Below is a small trained network, with its code and all its weights. Each question gives an input and a target symbol and asks what happens when units are switched off, that is, made to give their printed mean instead of their output.

import numpy as np


def w(rows, s, z=0):
    codes = np.array(rows[::2]) - 128.0
    scale = np.full(codes.shape[1], s)
    scale[-1] = z or s
    return codes * scale


def norm(h):
    return h / np.sqrt((h * h).mean(-1, keepdims=True) + 1e-5)


def f(y):
    return np.maximum(y, 0)


def softmax(a):
    e = np.exp(a - a.max(-1, keepdims=True))
    return e / e.sum(-1, keepdims=True)


def log_softmax(a):
    a = a - a.max(-1, keepdims=True)
    return a - np.log(np.exp(a).sum(-1, keepdims=True))


def net(x, mask):
    ids = ['ΨΩβγδζηλξπτφ'.index(c) for c in x.split()]
    T = len(ids)
    res = E[ids] + P[:T]
    u = 0
    for l in range(3):
        q, k, v = (norm(res) @ M[l].T for M in (Q, K, V))
        z = softmax(np.where(np.tri(T) > 0, q @ k.T / 2**0.5, -1e9)) @ v
        res = res + np.where(mask[u], z, O[l][:, -1]) @ O[l][:, :-1]
        u += 1
        y = f(norm(res) @ A[l][:, :-1].T + A[l][:, -1])
        res = res + np.where(mask[u : u + 4], y, B[l][:, -1]) @ B[l][:, :-1]
        u += 4
    return log_softmax(norm(res)[-1] @ U[:, :-1].T + U[:, -1])


Q, K, V, O, A, B = {}, {}, {}, {}, {}, {}
E = w([
[131,66,117,104],'Ψ',
[81,67,117,100],'Ω',
[39,90,175,145],'β',
[103,96,130,95],'γ',
[186,141,95,144],'δ',
[179,150,126,123],'ζ',
[67,8,89,105],'η',
[206,97,102,157],'λ',
[167,194,194,169],'ξ',
[175,114,213,135],'π',
[106,126,107,231],'τ',
[122,124,18,111],'φ',
],0.013)
P = w([
[84,134,120,102],'0',
[152,2,132,175],'1',
[99,156,113,83],'2',
[193,17,143,188],'3',
[122,159,122,89],'4',
[212,16,147,184],'5',
[115,161,117,95],'6',
],0.0058)
Q[0] = w([
[108,165,171,121],'L0H1',
[102,94,177,249],'L0H1',
],0.012)
K[0] = w([
[101,104,190,173],'L0H1',
[91,170,32,255],'L0H1',
],0.0089)
V[0] = w([
[179,61,210,210],'L0H1',
[148,78,185,3],'L0H1',
],0.0038)
O[0] = w([
[78,73,166,204,249],'L0H1',
[111,117,157,2,10],'L0H1',
],0.0057,0.0015)
A[0] = w([
[164,242,43,91,4],'L0N1',
[93,136,140,172,85],'L0N2',
[186,51,18,33,148],'L0N3',
[120,130,135,1,150],'L0N4',
],0.0089,0.0025)
B[0] = w([
[118,10,129,76,151],'L0N1',
[152,121,108,110,149],'L0N2',
[200,205,62,127,253],'L0N3',
[110,131,181,68,163],'L0N4',
],0.013,0.0073)
Q[1] = w([
[255,140,161,176],'L1H1',
[154,235,85,128],'L1H1',
],0.0069)
K[1] = w([
[98,167,242,210],'L1H1',
[236,2,140,155],'L1H1',
],0.0054)
V[1] = w([
[113,133,114,125],'L1H1',
[253,50,244,103],'L1H1',
],0.0068)
O[1] = w([
[120,142,106,131,109],'L1H1',
[143,55,254,82,252],'L1H1',
],0.0056,0.0023)
A[1] = w([
[47,237,212,130,183],'L1N1',
[7,163,144,124,2],'L1N2',
[92,179,116,21,2],'L1N3',
[127,195,76,71,65],'L1N4',
],0.013,0.00094)
B[1] = w([
[159,231,197,225,182],'L1N1',
[107,183,6,98,142],'L1N2',
[37,74,177,79,216],'L1N3',
[129,180,65,156,255],'L1N4',
],0.016,0.0046)
Q[2] = w([
[50,211,161,4],'L2H1',
[73,111,101,166],'L2H1',
],0.015)
K[2] = w([
[66,115,105,5],'L2H1',
[143,206,92,158],'L2H1',
],0.014)
V[2] = w([
[9,24,85,165],'L2H1',
[254,65,69,88],'L2H1',
],0.0084)
O[2] = w([
[2,6,116,253,59],'L2H1',
[120,66,27,41,252],'L2H1',
],0.0066,0.0025)
A[2] = w([
[141,192,198,9,4],'L2N1',
[167,127,158,254,104],'L2N2',
[210,186,88,143,170],'L2N3',
[233,72,218,106,245],'L2N4',
],0.0091,0.00034)
B[2] = w([
[249,129,153,156,184],'L2N1',
[109,75,37,203,218],'L2N2',
[98,135,176,203,254],'L2N3',
[58,45,165,57,200],'L2N4',
],0.012,0.0062)
U = w([
[115,213,216,80,81],'Ψ',
[29,120,78,88,87],'Ω',
[134,196,219,231,40],'β',
[36,166,173,87,194],'γ',
[72,225,115,156,37],'δ',
[164,182,142,7,70],'ζ',
[116,118,49,48,101],'η',
[234,22,65,51,105],'λ',
[188,62,249,161,137],'ξ',
[132,11,194,28,121],'π',
[100,30,99,232,131],'τ',
[197,169,95,151,253],'φ',
],0.012,0.0047)

Each question gives the input, a string of symbols that net reads in full, and the target symbol t.
The units are the heads (2 rows each of Q, K, V and O) and the neurons (one row each of A and B). Each row of codes is followed by its name. A weight is (code - 128) times the scale printed after its matrix; where a second scale follows, it is the last column's (O, A, B and U).
mask holds one flag per unit, layer by layer, with each layer's heads first. A switched-off unit (its flag False) gives its mean, the last column of its rows in O or B, instead of its output. The means were averaged over made-up inputs and are rounded, as every weight is.
A unit's drop is (log p(t) with every unit on - log p(t) with that unit switched off) / (log p(t) with every unit on - log p(t) with every unit switched off).
The circuit of an input: a set's keep is (log p(t) with only the set's units on - log p(t) with every unit switched off) / (log p(t) with every unit on - log p(t) with every unit switched off). Starting from the 12 units with the biggest drops (on a tie, the unit counted first), units are removed one at a time, each time the one whose removal leaves the highest keep (on an exact tie, the one counted first), for as long as the keep stays at least 0.8.
units of the circuit, in order: the units of the circuit, biggest drop first
most important unit: the unit with the biggest drop
top k neurons: the k neurons with the biggest drops, biggest first
k most important neurons of layer l: the k neurons of layer l with the biggest drops, biggest first
input λ λ ξ π λ γ, target π: top neuron -> L2N4
input η Ω λ ξ, target ξ: top 2 neurons -> L0N3, L0N1
input λ φ β λ τ ξ, target τ: top 4 neurons -> L0N3, L2N2, L0N4, L2N4
input δ λ γ λ λ λ, target λ: top 3 neurons -> L1N1, L1N4, L2N4
input τ ξ λ λ π η, target π: units of the circuit, in order -> L1N4, L2N4, L2H1
input λ λ τ λ τ π, target τ: top 3 neurons -> L0N3, L2N2, L0N4
input λ λ τ λ π λ, target π: units of the circuit, in order -> L2N4, L1N4
input Ω π π λ, target π: units of the circuit, in order -> L1H1, L2N4
input Ω ζ δ λ η λ π, target ξ: units of the circuit, in order -> L2N4, L1H1, L2N1
input π τ Ω λ λ Ω, target λ: units of the circuit, in order -> L1N1, L2H1
input π π λ ξ ξ Ω, target ξ: top 2 neurons -> L1N3, L2N1
input λ π γ Ω, target π: units of the circuit, in order -> L1N4, L2N2
input η ξ λ λ τ ζ γ, target Ψ: 2 most important neurons of layer 0 -> L0N4, L0N3
input Ω π Ω Ω τ λ, target τ: most important unit -> L0N3
input Ω Ω β ξ, target ξ: top 2 neurons -> L0N3, L2N4
input Ω ξ λ η λ γ π, target ξ: 3 most important neurons of layer 1 -> L1N1, L1N3, L1N4
input π Ω β δ ξ Ω, target ξ: top 2 neurons -> L1N1, L2N1
input β λ ξ λ, target ξ: units of the circuit, in order -> L2N3, L2H1, L1N1, L2N4
input τ λ ξ τ γ, target Ψ: top 2 neurons -> L0N4, L1N3
input τ τ ζ, target π: top 2 neurons -> L0N1, L1N3
input λ η λ β, target λ: units of the circuit, in order -> L2H1
input β ξ Ω λ, target ξ: top 4 neurons -> L0N3, L0N1, L1N3, L2N3
input Ω λ Ω η, target λ: 2 most important neurons of layer 1 -> L1N1, L1N4
